Below is a small trained network, with its code and all its weights. Each question gives an input and a class and asks what happens when units are switched off, that is, made to give their printed mean instead of their output.

import numpy as np


def w(rows, s, z=0):
    codes = np.array(rows[::2]) - 128.0
    scale = np.full(codes.shape[1], s)
    scale[-1] = z or s
    return codes * scale


def f(y):
    return y / 2 * (1 + np.tanh(0.7978845608 * (y + 0.044715 * y**3)))


def log_softmax(a):
    a = a - a.max(-1, keepdims=True)
    return a - np.log(np.exp(a).sum(-1, keepdims=True))


def net(x, mask):
    res = np.array(x, float).reshape(1, 4) / 4 @ E
    y = f(res @ A[0][:, :-1].T + A[0][:, -1])
    res = res + np.where(mask, y, B[0][:, -1]) @ B[0][:, :-1]
    return log_softmax(res[-1] @ U[:, :-1].T + U[:, -1])


A, B = {}, {}
E = w([
[140,59,171],'x0',
[248,169,141],'x1',
[130,128,128],'x2',
[48,149,227],'x3',
],0.011)
A[0] = w([
[122,133,65,121],'n1',
[80,91,203,108],'n2',
[147,21,45,228],'n3',
[154,173,76,138],'n4',
[154,119,140,78],'n5',
[124,116,140,114],'n6',
[118,96,169,97],'n7',
[202,140,211,161],'n8',
[105,105,153,148],'n9',
[130,141,123,82],'n10',
[115,184,170,61],'n11',
[115,103,150,107],'n12',
[122,104,160,107],'n13',
[70,249,87,140],'n14',
[186,87,106,71],'n15',
[114,69,125,95],'n16',
[159,8,17,112],'n17',
[119,192,202,115],'n18',
[114,101,128,104],'n19',
[172,72,153,164],'n20',
[123,102,99,126],'n21',
[128,205,145,86],'n22',
[92,92,144,112],'n23',
[92,142,124,76],'n24',
[120,223,190,172],'n25',
[110,109,110,95],'n26',
[138,18,39,1],'n27',
[99,123,95,122],'n28',
[87,152,113,80],'n29',
[63,110,55,200],'n30',
[152,195,110,128],'n31',
[179,60,152,184],'n32',
[138,127,99,149],'n33',
[149,179,95,116],'n34',
[142,161,174,124],'n35',
[167,159,44,158],'n36',
[60,118,35,26],'n37',
[127,131,139,99],'n38',
[89,56,161,81],'n39',
[134,115,133,125],'n40',
[164,139,81,141],'n41',
[152,143,106,111],'n42',
[186,117,98,78],'n43',
[162,105,126,81],'n44',
[159,107,148,91],'n45',
[151,119,172,82],'n46',
[119,129,119,96],'n47',
],0.016,0.0087)
B[0] = w([
[128,128,139,161],'n1',
[124,176,174,181],'n2',
[80,181,23,249],'n3',
[117,167,161,173],'n4',
[134,111,113,129],'n5',
[128,132,127,128],'n6',
[126,136,159,142],'n7',
[123,113,43,197],'n8',
[130,140,169,153],'n9',
[128,129,116,121],'n10',
[129,124,69,143],'n11',
[124,133,147,136],'n12',
[122,129,145,137],'n13',
[146,53,35,184],'n14',
[115,170,106,165],'n15',
[113,132,140,144],'n16',
[169,48,84,236],'n17',
[131,87,93,171],'n18',
[138,137,129,133],'n19',
[159,82,134,172],'n20',
[127,124,121,145],'n21',
[125,168,86,143],'n22',
[137,139,161,153],'n23',
[142,110,136,134],'n24',
[155,82,153,185],'n25',
[124,119,119,133],'n26',
[159,28,220,180],'n27',
[138,102,120,147],'n28',
[159,102,131,138],'n29',
[173,56,147,211],'n30',
[97,168,144,160],'n31',
[155,67,152,187],'n32',
[126,140,136,151],'n33',
[112,156,143,156],'n34',
[128,107,107,149],'n35',
[109,180,193,206],'n36',
[120,127,5,170],'n37',
[124,126,119,123],'n38',
[140,154,184,163],'n39',
[133,122,132,129],'n40',
[107,163,154,176],'n41',
[112,146,133,144],'n42',
[96,158,126,167],'n43',
[123,124,108,138],'n44',
[138,103,108,135],'n45',
[129,96,131,136],'n46',
[130,120,125,123],'n47',
],0.029,0.016)
U = w([
[141,129,4,148],'0',
[236,13,159,252],'1',
[137,250,250,13],'2',
],0.004,0.0013)

Each question gives the input, the list of numbers given to net, and the class t.
The units are the neurons (one row each of A and B). Each row of codes is followed by its name. A weight is (code - 128) times the scale printed after its matrix; where a second scale follows, it is the last column's (A, B and U).
mask holds one flag per neuron, in row order. A switched-off neuron (its flag False) gives its mean, the last column of its row in B, instead of its output. The means were averaged over made-up inputs and are rounded, as every weight is.
A unit's drop is (log p(t) with every unit on - log p(t) with that unit switched off) / (log p(t) with every unit on - log p(t) with every unit switched off).
The circuit of an input: a set's keep is (log p(t) with only the set's units on - log p(t) with every unit switched off) / (log p(t) with every unit on - log p(t) with every unit switched off). Starting from the 12 units with the biggest drops (on a tie, the unit counted first), units are removed one at a time, each time the one whose removal leaves the highest keep (on an exact tie, the one counted first), for as long as the keep stays at least 0.8.
circuit, biggest first: the units of the circuit, biggest drop first
k most important neurons: the k neurons with the biggest drops, biggest first
drop of u: that unit's drop, to one decimal
input [-4,-3,6,1], class 1: most important neuron => (n3)
input [1,0,2,7], class 2: 3 most important neurons => (n17 n2 n30)
input [1,-8,8,2], class 2: circuit, biggest first => (n17 n2)
input [-8,-2,2,5], class 1: 2 most important neurons => (n3 n25)
input [-8,-2,-7,8], class 1: 2 most important neurons => (n3 n25)
input [2,-6,7,-7], class 1: 3 most important neurons => (n27 n30 n17)
input [-7,-5,5,5], class 1: 2 most important neurons => (n3 n30)
input [0,8,8,5], class 0: 2 most important neurons => (n8 n27)
input [-7,-1,1,8], class 1: 2 most important neurons => (n3 n25)
input [8,5,-5,-3], class 0: 2 most important neurons => (n3 n8)
input [-1,2,-6,-8], class 2: drop of n42 => 0.0
input [5,5,7,0], class 0: drop of n25 => 0.2
input [-5,-5,7,6], class 1: drop of n3 => 0.3
input [2,-5,2,7], class 2: circuit, biggest first => (n2)
